Here is a tiny trained network, its code and every weight. The questions are about switching its units off for an input and a class, where a switched-off unit gives its printed mean instead of its output.

import numpy as np


def w(rows, s, z=0):
    codes = np.array(rows[::2]) - 128.0
    scale = np.full(codes.shape[1], s)
    scale[-1] = z or s
    return codes * scale


def f(y):
    return np.maximum(y, 0)


def log_softmax(a):
    a = a - a.max(-1, keepdims=True)
    return a - np.log(np.exp(a).sum(-1, keepdims=True))


def net(x, mask):
    res = np.array(x, float).reshape(1, 2) / 4 @ E
    y = f(res @ A[0][:, :-1].T + A[0][:, -1])
    res = res + np.where(mask, y, B[0][:, -1]) @ B[0][:, :-1]
    return log_softmax(res[-1] @ U[:, :-1].T + U[:, -1])


A, B = {}, {}
E = w([
[54,189,111,209,165,11,69],'x0',
[148,177,255,111,221,92,240],'x1',
],0.0075)
A[0] = w([
[155,52,93,92,74,188,148,148],'neuron 0',
[164,35,104,89,50,199,112,159],'neuron 1',
[161,62,64,77,61,181,106,164],'neuron 2',
[172,151,254,105,192,121,217,202],'neuron 3',
[97,150,114,185,134,54,97,129],'neuron 4',
[77,142,83,183,122,77,77,137],'neuron 5',
[87,114,96,152,100,119,88,254],'neuron 6',
[78,164,104,193,151,61,89,182],'neuron 7',
],0.0093,0.0055)
B[0] = w([
[254,43,93,152,72,145,157,195],'neuron 0',
[233,51,64,212,58,112,173,211],'neuron 1',
[197,85,58,199,44,91,120,212],'neuron 2',
[182,76,235,21,159,115,149,247],'neuron 3',
[60,214,158,107,171,181,74,194],'neuron 4',
[70,194,145,163,142,194,63,205],'neuron 5',
[120,165,115,195,161,97,72,215],'neuron 6',
[67,185,154,148,183,124,79,219],'neuron 7',
],0.0084,0.012)
U = w([
[163,97,1,204,68,83,138,155],'0',
[159,85,131,101,82,195,173,117],'1',
[20,136,43,75,65,204,205,9],'2',
[44,200,134,184,172,155,87,148],'3',
[95,154,64,142,68,154,91,70],'4',
[64,161,75,75,51,190,166,2],'5',
[129,121,195,7,183,98,146,175],'6',
[38,153,53,69,55,195,196,10],'7',
],0.01)

Each question gives the input, the list of numbers given to net, and the class t.
The units are the neurons (one row each of A and B). Each row of codes is followed by its name. A weight is (code - 128) times the scale printed after its matrix; where a second scale follows, it is the last column's (A, B and U).
mask holds one flag per neuron, in row order. A switched-off neuron (its flag False) gives its mean, the last column of its row in B, instead of its output. The means were averaged over made-up inputs and are rounded, as every weight is.
A unit's drop is (log p(t) with every unit on - log p(t) with that unit switched off) / (log p(t) with every unit on - log p(t) with every unit switched off).
The circuit of an input: a set's keep is (log p(t) with only the set's units on - log p(t) with every unit switched off) / (log p(t) with every unit on - log p(t) with every unit switched off). Starting from all 8 units, units are removed one at a time, each time the one whose removal leaves the highest keep (on an exact tie, the one counted first), for as long as the keep stays at least 0.8.
circuit, biggest first: the units of the circuit, biggest drop first
top k neurons: the k neurons with the biggest drops, biggest first
drop of u: that unit's drop, to one decimal
input [6,8], class 6: circuit, biggest first -> neuron 3
input [1,1], class 6: circuit, biggest first -> neuron 5; neuron 2
input [-5,0], class 0: circuit, biggest first -> neuron 1; neuron 2
input [6,5], class 6: top 3 neurons -> neuron 3; neuron 6; neuron 2
input [2,1], class 3: top 2 neurons -> neuron 3; neuron 0
input [3,-6], class 3: circuit, biggest first -> neuron 5; neuron 7
input [-8,1], class 0: drop of neuron 2 -> 0.4
input [5,6], class 6: drop of neuron 3 -> 0.6
input [4,5], class 6: drop of neuron 3 -> 0.3
input [2,-4], class 3: drop of neuron 0 -> 0.2
